Here is a tiny trained network, its code and every weight. The questions are about switching its units off for an input and a class, where a switched-off unit gives its printed mean instead of its output.

import numpy as np


def w(rows, s, z=0):
    codes = np.array(rows[::2]) - 128.0
    scale = np.full(codes.shape[1], s)
    scale[-1] = z or s
    return codes * scale


def f(y):
    return np.maximum(y, 0)


def log_softmax(a):
    a = a - a.max(-1, keepdims=True)
    return a - np.log(np.exp(a).sum(-1, keepdims=True))


def net(x, mask):
    res = np.array(x, float).reshape(1, 4) / 4 @ E
    y = f(res @ A[0][:, :-1].T + A[0][:, -1])
    res = res + np.where(mask, y, B[0][:, -1]) @ B[0][:, :-1]
    return log_softmax(res[-1] @ U[:, :-1].T + U[:, -1])


A, B = {}, {}
E = w([
[22,202,63,134,211,46,155,109],'x0',
[30,167,209,207,25,159,192,31],'x1',
[168,31,128,234,155,31,63,89],'x2',
[118,147,2,89,44,138,69,28],'x3',
],0.0079)
A[0] = w([
[172,56,199,125,17,210,158,83,137],'N1',
[107,138,46,104,38,185,97,50,27],'N2',
[137,31,161,229,85,69,58,67,90],'N3',
[141,84,32,94,105,137,48,109,42],'N4',
[202,147,176,113,60,217,117,138,8],'N5',
[218,53,160,100,48,184,81,162,41],'N6',
[84,124,229,134,194,135,224,180,48],'N7',
[48,139,209,198,2,124,220,23,3],'N8',
[99,45,140,212,165,24,22,85,101],'N9',
[134,84,219,180,166,186,197,236,40],'N10',
[20,230,84,126,178,20,189,103,184],'N11',
[28,174,176,45,67,231,217,108,102],'N12',
[165,190,90,16,152,175,128,213,108],'N13',
[125,159,68,94,28,130,105,84,22],'N14',
],0.0075,0.0033)
B[0] = w([
[103,58,49,143,125,180,95,97,234],'N1',
[80,128,235,85,48,40,52,81,195],'N2',
[175,237,66,164,32,147,133,165,214],'N3',
[124,110,153,78,101,35,70,142,189],'N4',
[96,120,46,115,122,197,61,113,195],'N5',
[70,68,53,81,138,212,109,113,215],'N6',
[64,127,174,96,40,71,31,63,198],'N7',
[228,49,91,2,184,63,213,205,247],'N8',
[164,199,58,134,15,131,139,169,225],'N9',
[69,145,145,67,81,30,37,50,210],'N10',
[67,57,24,113,173,232,94,65,229],'N11',
[183,209,57,200,41,103,170,192,240],'N12',
[182,179,75,151,44,99,177,226,229],'N13',
[86,143,170,95,86,58,62,44,179],'N14',
],0.0078,0.011)
U = w([
[45,138,207,95,83,10,11,29,63],'0',
[205,46,89,48,164,34,156,191,204],'1',
[134,222,92,192,46,143,141,153,22],'2',
[35,48,56,139,147,229,80,41,108],'3',
[130,113,125,158,119,134,118,79,220],'4',
[224,70,227,208,254,201,240,41,1],'5',
[224,60,234,243,246,191,200,38,1],'6',
[191,48,229,245,217,196,235,40,1],'7',
],0.0083,0.0066)

Each question gives the input, the list of numbers given to net, and the class t.
The units are the neurons (one row each of A and B). Each row of codes is followed by its name. A weight is (code - 128) times the scale printed after its matrix; where a second scale follows, it is the last column's (A, B and U).
mask holds one flag per neuron, in row order. A switched-off neuron (its flag False) gives its mean, the last column of its row in B, instead of its output. The means were averaged over made-up inputs and are rounded, as every weight is.
A unit's drop is (log p(t) with every unit on - log p(t) with that unit switched off) / (log p(t) with every unit on - log p(t) with every unit switched off).
The circuit of an input: a set's keep is (log p(t) with only the set's units on - log p(t) with every unit switched off) / (log p(t) with every unit on - log p(t) with every unit switched off). Starting from the 12 units with the biggest drops (on a tie, the unit counted first), units are removed one at a time, each time the one whose removal leaves the highest keep (on an exact tie, the one counted first), for as long as the keep stays at least 0.8.
units of the circuit, in order: the units of the circuit, biggest drop first
unit that matters most: the unit with the biggest drop
k most important neurons: the k neurons with the biggest drops, biggest first
drop of u: that unit's drop, to one decimal
input [6,5,8,5], class 2: unit that matters most : N3
input [-8,5,1,-6], class 3: 4 most important neurons : [N1 N6 N5 N2]
input [5,5,0,4], class 1: 3 most important neurons : [N8 N1 N6]
input [7,-4,-7,-7], class 0: 3 most important neurons : [N7 N10 N8]
input [-2,1,6,-6], class 0: 3 most important neurons : [N10 N12 N13]
input [6,5,7,6], class 2: 3 most important neurons : [N3 N9 N10]
input [2,5,-3,-8], class 0: 2 most important neurons : [N7 N10]
input [3,5,-3,-6], class 0: 2 most important neurons : [N7 N10]
input [6,3,-7,8], class 0: 2 most important neurons : [N2 N14]
input [-8,8,4,6], class 1: 2 most important neurons : [N8 N11]
input [-1,0,-1,2], class 4: 2 most important neurons : [N8 N10]
input [-7,5,-4,6], class 3: 2 most important neurons : [N1 N5]
input [-2,-3,6,1], class 2: 3 most important neurons : [N8 N3 N9]
input [-8,4,4,-5], class 3: units of the circuit, in order : [N1]
input [6,-1,4,2], class 3: 4 most important neurons : [N11 N12 N13 N8]
input [-5,-5,-6,0], class 2: drop of N11 : 0.3
input [-5,6,6,-3], class 1: drop of N8 : 2.8
input [8,0,4,-3], class 3: drop of N11 : 0.8
